Below is a small trained network, with its code and all its weights. Each question gives an input and a class and asks what happens when units are switched off, that is, made to give their printed mean instead of their output.

import numpy as np


def w(rows, s, z=0):
    codes = np.array(rows[::2]) - 128.0
    scale = np.full(codes.shape[1], s)
    scale[-1] = z or s
    return codes * scale


def norm(h):
    return h / np.sqrt((h * h).mean(-1, keepdims=True) + 1e-5)


def f(y):
    return y / 2 * (1 + np.tanh(0.7978845608 * (y + 0.044715 * y**3)))


def log_softmax(a):
    a = a - a.max(-1, keepdims=True)
    return a - np.log(np.exp(a).sum(-1, keepdims=True))


def net(x, mask):
    res = np.array(x, float).reshape(1, 2) / 4 @ E
    u = 0
    for l in range(3):
        y = f(norm(res) @ A[l][:, :-1].T + A[l][:, -1])
        res = res + np.where(mask[u : u + 7], y, B[l][:, -1]) @ B[l][:, :-1]
        u += 7
    return log_softmax(norm(res)[-1] @ U[:, :-1].T + U[:, -1])


A, B = {}, {}
E = w([
[34,140,204,91,100,82],'x0',
[163,129,254,150,96,79],'x1',
],0.0081)
A[0] = w([
[202,125,156,181,39,45,49],'L0N0',
[49,47,80,35,111,99,155],'L0N1',
[130,145,84,66,138,215,156],'L0N2',
[131,99,2,105,180,226,128],'L0N3',
[126,107,64,129,110,214,2],'L0N4',
[240,77,88,95,198,102,25],'L0N5',
[214,127,57,204,192,157,95],'L0N6',
],0.0096,0.0056)
B[0] = w([
[155,194,171,74,101,84,170],'L0N0',
[100,14,115,101,64,28,175],'L0N1',
[199,93,147,141,60,121,181],'L0N2',
[122,168,103,110,36,254,246],'L0N3',
[45,90,64,178,116,167,156],'L0N4',
[142,134,174,46,160,233,169],'L0N5',
[141,41,71,128,254,154,221],'L0N6',
],0.0077,0.012)
A[1] = w([
[160,223,66,160,174,247,7],'L1N0',
[222,191,175,192,119,177,83],'L1N1',
[157,254,74,160,175,249,1],'L1N2',
[187,93,164,88,180,54,135],'L1N3',
[106,98,120,132,166,11,25],'L1N4',
[155,77,169,35,217,123,5],'L1N5',
[103,195,148,205,92,93,132],'L1N6',
],0.0093,0.0042)
B[1] = w([
[184,130,184,65,128,190,254],'L1N0',
[113,90,75,85,130,160,176],'L1N1',
[207,107,180,91,98,167,231],'L1N2',
[157,182,119,158,184,107,218],'L1N3',
[156,177,107,8,158,136,159],'L1N4',
[154,150,101,156,113,92,158],'L1N5',
[136,187,159,145,114,144,161],'L1N6',
],0.015,0.0052)
A[2] = w([
[153,169,176,108,151,233,77],'L2N0',
[153,64,178,95,176,210,2],'L2N1',
[115,97,119,74,148,67,28],'L2N2',
[89,123,83,67,61,103,93],'L2N3',
[8,157,143,78,68,128,119],'L2N4',
[47,11,87,154,13,160,45],'L2N5',
[201,101,93,160,217,136,41],'L2N6',
],0.012,0.0067)
B[2] = w([
[169,129,190,77,26,133,254],'L2N0',
[165,94,164,117,63,196,218],'L2N1',
[136,150,86,68,96,145,142],'L2N2',
[77,178,92,114,100,124,183],'L2N3',
[156,85,55,175,129,176,199],'L2N4',
[84,119,190,245,162,96,214],'L2N5',
[71,80,89,217,181,108,179],'L2N6',
],0.013,0.0069)
U = w([
[197,228,203,100,90,39,255],'0',
[84,82,168,79,185,123,1],'1',
[199,101,104,216,200,57,206],'2',
[70,50,70,246,46,105,155],'3',
[210,55,163,103,49,219,254],'4',
[99,56,190,67,188,110,1],'5',
[89,159,49,54,63,53,232],'6',
],0.014,0.0074)

Each question gives the input, the list of numbers given to net, and the class t.
The units are the neurons (one row each of A and B). Each row of codes is followed by its name. A weight is (code - 128) times the scale printed after its matrix; where a second scale follows, it is the last column's (A, B and U).
mask holds one flag per neuron, layer by layer. A switched-off neuron (its flag False) gives its mean, the last column of its row in B, instead of its output. The means were averaged over made-up inputs and are rounded, as every weight is.
A unit's drop is (log p(t) with every unit on - log p(t) with that unit switched off) / (log p(t) with every unit on - log p(t) with every unit switched off).
unit that matters most: the unit with the biggest drop
top k neurons: the k neurons with the biggest drops, biggest first
k most important neurons of layer l: the k neurons of layer l with the biggest drops, biggest first
drop when u is switched off: that unit's drop, to one decimal
input [3,4], class 0: unit that matters most -> L0N3
input [0,8], class 0: top 2 neurons -> (L0N3 L0N6)
input [-3,7], class 0: top 3 neurons -> (L0N0 L0N6 L0N3)
input [3,2], class 0: top 3 neurons -> (L0N3 L0N6 L0N4)
input [-7,5], class 2: 2 most important neurons of layer 1 -> (L1N5 L1N3)
input [7,-6], class 3: top 3 neurons -> (L2N5 L0N6 L2N4)
input [-4,3], class 2: top 2 neurons -> (L0N3 L1N5)
input [3,1], class 6: top 2 neurons -> (L0N3 L1N0)
input [-3,8], class 0: top 2 neurons -> (L0N6 L0N3)
input [8,-3], class 6: top 2 neurons -> (L0N3 L1N4)
input [1,-8], class 3: top 2 neurons -> (L0N1 L2N5)
input [-5,7], class 2: drop when L0N3 is switched off -> 1.2
input [3,3], class 0: drop when L0N3 is switched off -> 1.2
input [7,-2], class 6: drop when L1N4 is switched off -> 0.4
input [-1,3], class 0: 2 most important neurons of layer 0 -> (L0N6 L0N3)
input [1,-5], class 3: unit that matters most -> L0N1
